Each row is followed by its class.
[ 251   79   75 -146  -53 -395 -540  218 -119  249  213 -272  386 -254
 -183  142   42  180  254   34   51  147 -115  116   61 -153 -168    5
   59 -155  -78  356  -67 -370 -203  318]  k_474
[ 174  125  -65 -260  300  -28  175  231   58  -31  158 -202  295  -42
 -247  231   16   10  -71  343 -189  202 -157   29 -168  -67 -100  -29
 -250 -153  265  222 -191 -117 -118  280]  k_474
[ 315  -48  241  106  -73 -332 -329  304 -336  459   -5 -313  328 -399
 -408    1    5  285  318    5   16  216  -78  260   42 -156  -66  -98
  114 -283  157  559  -27 -420 -151  349]  k_459
[  -7   -6  108   15  228  170   66  -25   15   87  -38 -219 -131 -134
 -111  199   60   64  118   13 -150  109 -460  115 -293 -111  329   87
 -239  -77  142  -51  -66 -187  -27  276]  k_198
[ 174  -40  171 -145   39 -434 -475  263 -246  390  104 -373  365 -315
 -255   45   44  288  363  -75  -92  160 -192  244   43 -149 -119  -66
  146 -175   26  463    1 -320  -86  357]  k_459
[  78  190 -329 -553  142 -180   88  185   22  -91  223  -56  491   84
   56  100  115  -99  -86  353 -337   34   32  -20  -98  -46 -267 -143
 -184   59   29  244 -273  -93 -101  265]  k_459
[  49  205  -58 -234    4   86  332  190  113  114   43 -160  339  114
 -144  145    7 -141  -97  387 -289  120   -4   38 -319  103  -60   41
 -157 -151  213  188 -217  -70  -67  308]  k_791
[ 126   16 -300 -385 -133   -6 -675  129   64 -322  154   43  276  -78
  109   40   65  -61 -515  260   80 -249  704  -30   34 -131 -285 -246
 -330  269 -305  -36 -202 -165 -173  160]  k_745
[ 202  206  128 -175  -43 -259 -244  136  -49  401  141 -275  153  -64
 -164  195    9  117  244   28  -14  219 -313   86  -57 -126 -115   31
   72 -189   13  278  -36 -314 -125  352]  k_459
[ -64   97  -73 -622  640   11  265  100   65 -247  -10 -223  103   90
  -90   86   61    4  184   70 -341   82 -407   50 -154 -152   -5  -70
 -300  123  315   49    8 -156   84  285]  k_745
[ -95  -88 -312 -713  696 -166  183  183   20 -470   81 -247  491  -65
  -92  -39   49   68  215   79 -381  -83 -147  133  -92 -150 -123 -194
 -396  246  143   60  -56 -141   17  314]  k_211
[ 294  116  112 -144   84 -356 -520  275  -65  296  174 -398  275 -301
 -309  171   25  212  186  -89  101  245 -324  100   42 -260 -178  -96
   97 -147   31  404   79 -400 -199  230]  k_745
[-132  181 -201 -718  505  -55  396   62   -3 -178 -100 -308  347  125
   -1  -29   30  -77  357   80 -361    3 -515   40 -165  -89 -104 -290
 -283  222  259  133   37 -271   56  293]  k_198
[  51   70 -219 -359  185 -123   48  183  115  -71  217 -125  279   30
  -72  188   43   -8  -84  158 -318   80 -107   25 -183  -27  -71   51
 -140  -30  118  123 -166  -36  -66  205]  k_80
[  86  -14  126 -376  -12 -527 -317   96 -422  329  162 -230  522 -169
  -39   41  208  243  695  -12    9  142 -301  131  175 -223 -153  -49
  174  -14  -29  571  -55 -399 -168  506]  k_474
[ 280  -96 -107    2   98  154 -781  367  124 -268  181   28   35 -190
 -170   82 -113  108 -692   93  277 -153  611  134   -5 -163 -246  -85
 -268   24 -157   -3 -108   43 -210  -61]  k_474
[ 180  -24   79   42  162   50  -26  344   74  148   99 -148  255 -126
 -540  158  -31   39 -376  385 -212  221  -37  144 -324   82    6  100
 -201 -251  167  222 -299  -17 -169  184]  k_745
[ 319 -113  -15  241  -11  295 -653  360  127   -6  -68   -9  -61 -327
 -359  -27 -111   -3 -870   55   80 -125  795  246 -295 -159 -159 -141
 -176  -70   56  118 -255 -136 -278   47]  k_870
[ 200    6  192    5  -51 -287 -239  300 -209  339  -17 -374  368 -248
 -329   40  -18  225  288   67  -95  139  -45  267  -52  -15 -101  -26
   75 -251  124  419  -84 -268  -52  361]  k_211
[  59  334 -183 -391  132  237  181 -142  107   39   52 -334 -173   73
   97  153   -6 -185 -173   66  -66   17 -281   -1 -334  -91  -74 -189
 -220  101   36  -55  -54 -225   65  307]  k_211
[ 147  -72   99 -397   93 -499 -716  217 -330  255  234 -231  515 -204
 -166  -15   80  235  360    5  -73   67 -137  179  185 -168 -272  -45
  158  -56 -211  542  -66 -252  -66  273]  k_791
[ -45  239 -215 -615  255  106  259 -120   -8  -36  -71 -207  140   82
  147   43  134 -151   30  178 -375  -74 -316   48 -349 -152  -29 -270
 -302  177   60   46  -67 -289   30  393]  k_211
[ 220  -34 -153 -204  203   43 -677  351   84 -222   92  -36  310 -196
 -224    4  -74   56 -609  176  146 -110  531  148 -146 -170 -286 -138
 -208   83  -86  222 -249  -94 -294   48]  k_474
[ 138   31  110 -320   63 -487 -493   52 -301  268   99 -419  506 -299
 -202  128  173  322  465  -18  -66  163 -346  123   55 -152  -21  -80
    3  -25 -118  390   17 -476 -115  399]  k_459
[ 306   61  223  -19  -71 -438 -641  180 -285  382  168 -330  350 -351
 -275  172   56  303  337  -75  242  259 -319  128   78 -240  -78   46
  175 -189  -61  550  -46 -457 -255  312]  k_459
[ 221  -16 -309 -125  102  -24 -524  316   93 -288  106  152  257 -109
 -179   -2  -51   21 -456   48   45  -81  581   30   24  -97 -324 -102
 -213  125  -18   89 -220  -74 -293 -116]  k_791
[ -38  185  -59 -481  223  116  237  -10   38  -12  -42 -265   90   42
  117   81   98 -106   61  134 -350  -42 -255   82 -318 -114  129 -135
 -263  121  170   -6  -52 -166   65  391]  k_80
[ 153   42   66  141   21  108  242  317  -45  343  -32 -102  255  -51
 -296   44  -65  -74 -209  350 -320  162   44  224 -341   79   17   53
  -67 -288  228  309 -404  -10 -111  291]  k_474
[ 347 -128   17 -101  260   90 -867  428   41 -307  142  -12  132 -285
 -271   -3  -83  169 -502  191  199  -83  533  159   63 -234 -269  -32
 -195 -104 -158  228 -238   -2 -124   57]  k_791
[ 162  144 -205 -264  202  198   31   44  -77  -62   69 -170   45  -90
   95   75   10  -38  -75  111  -76  -15 -154   97 -228 -154  -26 -115
 -274  -10  -51  107 -153 -114  -34  280]  k_791
[ 189   44 -327 -514  232    7 -549  432  221 -554  164  -37  266  -44
 -112  -33  -71  -45 -576  175   42 -230  624   39   34 -213 -459 -279
 -319  271  -46   38 -161  -24 -106   -9]  k_745
[ 229  206  116 -132  -59 -369 -374  209  -59  422  126 -312  394 -174
 -312  157    0  143  124 -100    4  240 -284  161 -194 -109 -127   93
  173 -141   75  418  -55 -423 -364  282]  k_474
[ -38   16   17 -398  313   85   69   63   -9   23   -8 -350   44  -66
 -157   89   78   27   39  130 -203   36 -288  153 -315  -98   96  -66
 -189   66  161  138  -95 -193   22  347]  k_474
[ 163  128  168  -42 -329 -171 -244   56 -253  507   90 -269  128 -139
  -14  138   44  122  221   33   66   79 -117  148  -31 -188  -41  -85
  148 -140  -14  335   26 -283  -15  356]  k_211
[ 307   85  168    3  107 -318 -409  301  -78  377  188 -305  231 -275
 -407  157   13  207  220 -117   86  271 -291  188  -81 -213 -150  106
  125 -251   75  440  -39 -387 -238  309]  k_459
[ 114  -43   78  210   73  145  155  254  -99  273  -61  -30  220  -81
 -386   61  -31   61 -159  221 -137  228  -44  135 -260  128  114  123
  -77 -258  240  288 -222   -6 -186   94]  k_198
[ 209  130  -85  140  -91  161  342  395   24  332  182  -28  189  -16
 -322   62    2 -122 -267  208 -211  188  160  145 -287   48  -48   94
  -97 -130  228  148 -349   96 -175  171]  k_791
[ 241  108  111 -306    7 -535 -573  208 -227  350  203 -335  402 -228
 -191  113   95  247  384  -80   65  224 -332  112  119 -209 -213  -45
  231 -113  -46  558   42 -393 -213  266]  k_745
[ 117   57    2  -82  188  -40   78  295   93  168  109  -64  303   -1
 -364  119  -25  -22 -188  344 -312  198 -134  144 -267   75  -85  112
 -142 -217  143  226 -370 -107 -178  290]  k_198
[  42    0 -366 -467  359 -299  141  346   -2 -226   33  -52  694  -31
 -353  -48    1   48 -154  373 -374   78   35   85 -176   73 -286 -198
 -286   72  212  351 -202 -174 -165  113]  k_80
[-140   34  -71 -695  697  -21   70    8   -9 -232  -97 -244  346   41
    4   36    5   50  291   78 -308   19 -567   84 -163 -111   42 -141
 -312  121  155  143    3 -278  -34  360]  k_870
[  47  240 -126 -303  396  253  285  114   98   69  -79 -212   -5   14
 -139    5 -123 -135 -208   77 -272   30 -320  219 -467 -121 -113 -222
 -248   -6  313  125 -161 -193  -49  309]  k_198
[  87  -21  110 -507  286 -384 -541  187 -194  167  228 -274  386 -170
  -35   77  144  212  393 -161  -93  150 -252  105  111 -289 -191   11
  214  -49   23  514   32 -201 -111  358]  k_80
[ 235  -96 -137 -275  122   73 -899  330  110 -379  179  -38  119 -154
  -74   77 -116  105 -626  144  275 -197  686   71   60 -197 -305 -119
 -204   68 -193  108 -127   32 -142   -3]  k_745
[ 102   60   23   38  -71   48  -13  251   79  262  105  -42  203  -54
 -193   98  -87  -38 -214  381 -263  112   10  193 -295   64    0  115
  -51 -303   72  228 -371  -13  -83  285]  k_791
[ 233  -75 -117   25  -83   80 -830  265  125 -251  100    7  142 -222
  -77  118 -104   60 -655  173  220 -234  689  127  -95 -166 -234  -59
 -165  -25 -197  127 -196 -110 -181   27]  k_80
[  95  -22   35 -211  307  -33  117  310   25   77  154 -191  233  -29
 -265  169   11   80  -37  274 -214  195 -177  119 -150  -27  -37   38
 -139 -175  232  255 -199    9  -69  298]  k_870
[ -18   75   -6  -65  186  292  402   79  127   99 -150 -278 -222    1
  -88  101   16 -121  -34   76 -187   19 -223  154 -435 -126  222  -92
 -245   16  295  -20  -40 -190   66  277]  k_870
[ 222   23  181 -220 -104 -351 -453  222 -133  318  199 -328  169 -158
 -215  148   94  190  236   16  -29  158 -174   98  105 -135 -120  -39
  147 -132   15  363   -7 -249  -81  271]  k_870
[ 178  256 -132 -175   19  160  426  311  156  144  120 -148  194   94
 -238  161  -49 -180 -298  349 -175  151   36   15 -281   -8 -155 -114
 -165 -117  363  185 -173  -28 -106  193]  k_745
[ 246  -35  325   -6   73 -276 -433  337 -102  402  218 -297  159 -275
 -374  146   77  220  321  -48   17  260 -243  188   58 -228  -22  131
  177 -255  106  401  -45 -232 -141  325]  k_745
[ 186  197 -167 -343    1  -97 -173   99  125  -19  304 -120  193   -3
   -9  310  128  -64 -286  261 -109  121   13 -101 -146 -107 -158  -22
 -159  -24   35  117 -151 -113 -196  189]  k_474
[ -30  -32  -39 -217  236   99   21  -93 -144  -35  -79 -305  146 -145
   29  104   69   78  108   70  -74  -41 -190  146 -285 -147  167  -66
 -244   24  -43  138  -26 -246    1  348]  k_198
[ 340   70  175  102  152 -198 -666  167  -97  378  170 -336   89 -343
 -407  259   38  266  106 -179  316  333 -292  120 -129 -248 -137  153
  181 -310  -25  507  -30 -351 -294  219]  k_745
[  78  106 -268 -504  296   90   82   52  -16 -130   18 -266  132  -63
  -38   24    5  -55 -124  151 -148  -32  -97   94 -279 -149  -54 -226
 -350  154   37  108  -73 -281  -13  302]  k_791
[-132  112 -158 -459  248   77  328   83  -45   33  -10 -224  241   55
   81  -16  -32 -109  102   42 -366  -13 -170  197 -324    3   48  -80
 -173  144  261  121 -179 -112  -42  411]  k_80
[-133  152 -179 -631  333   10  428   26    8 -127 -114 -256  247  178
   61    0   37 -111  287  209 -459  -80 -301   82 -226  -17  -50 -225
 -318  145  171   36  -60 -194  150  372]  k_870
[   3   81   98 -384  504   22  155  168   92  -37  -46 -360   30  -37
 -170  128   32   65   85  101 -157  148 -460  176 -325 -148   88   -5
 -179  -29  311  216   28 -210  -26  312]  k_791
[  98   15   16 -279  231   -5 -103  363  222   82  362 -118  180   46
 -237  211   19  -34 -230  298 -170  198  -95   59 -138  -53  -34  166
 -125 -107   53  124 -228  104 -133  212]  k_791
[ 150  121  111 -508   46 -533 -445  197 -104  111  165 -422  341 -106
 -164  179  135  206  338   11   -5  167 -284   -6  112 -184 -201  -57
  102   30   33  383   90 -366  -59  256]  k_870
[  -7  160  -88 -565  208  248  -45  -67   71  -64  113 -348  -89    5
  233  165   60  -86  -94   81 -169  -40 -279   -9 -233 -157  141 -135
 -267  118  -20  -87   44  -75  113  346]  k_80
[  68  227 -237 -136 -277  190  323  192  151  142   99  -60  205  151
   -8  116  -53 -240 -470  371 -304  -69  352   94 -387   84 -142 -101
 -207  -42  113    8 -275   29  -65  248]  k_198
[ 134   31  -77 -371  406  -58   52  357  148  -62  176  -81  295   20
 -335  150   -6   29 -268  344 -203  227 -100   17 -161  -51 -150   49
 -170 -139  218  277 -138  -57 -185  142]  k_198
[ 167  -12  181 -143  -58 -437 -451  259 -215  445   73 -313  407 -201
 -208   51  -30  234  231  -21  -37  137 -208  269  -37  -83  -91  -23
  189 -180   -9  511    9 -347 -213  318]  k_870
[ 154   94  -71 -362  355 -145   13  397  236 -115  348 -177  240   13
 -254  221   15   22  -57  299 -196  250 -227   27  -93  -34 -140  153
 -196 -154  148  141 -212   -1  -90  304]  k_80
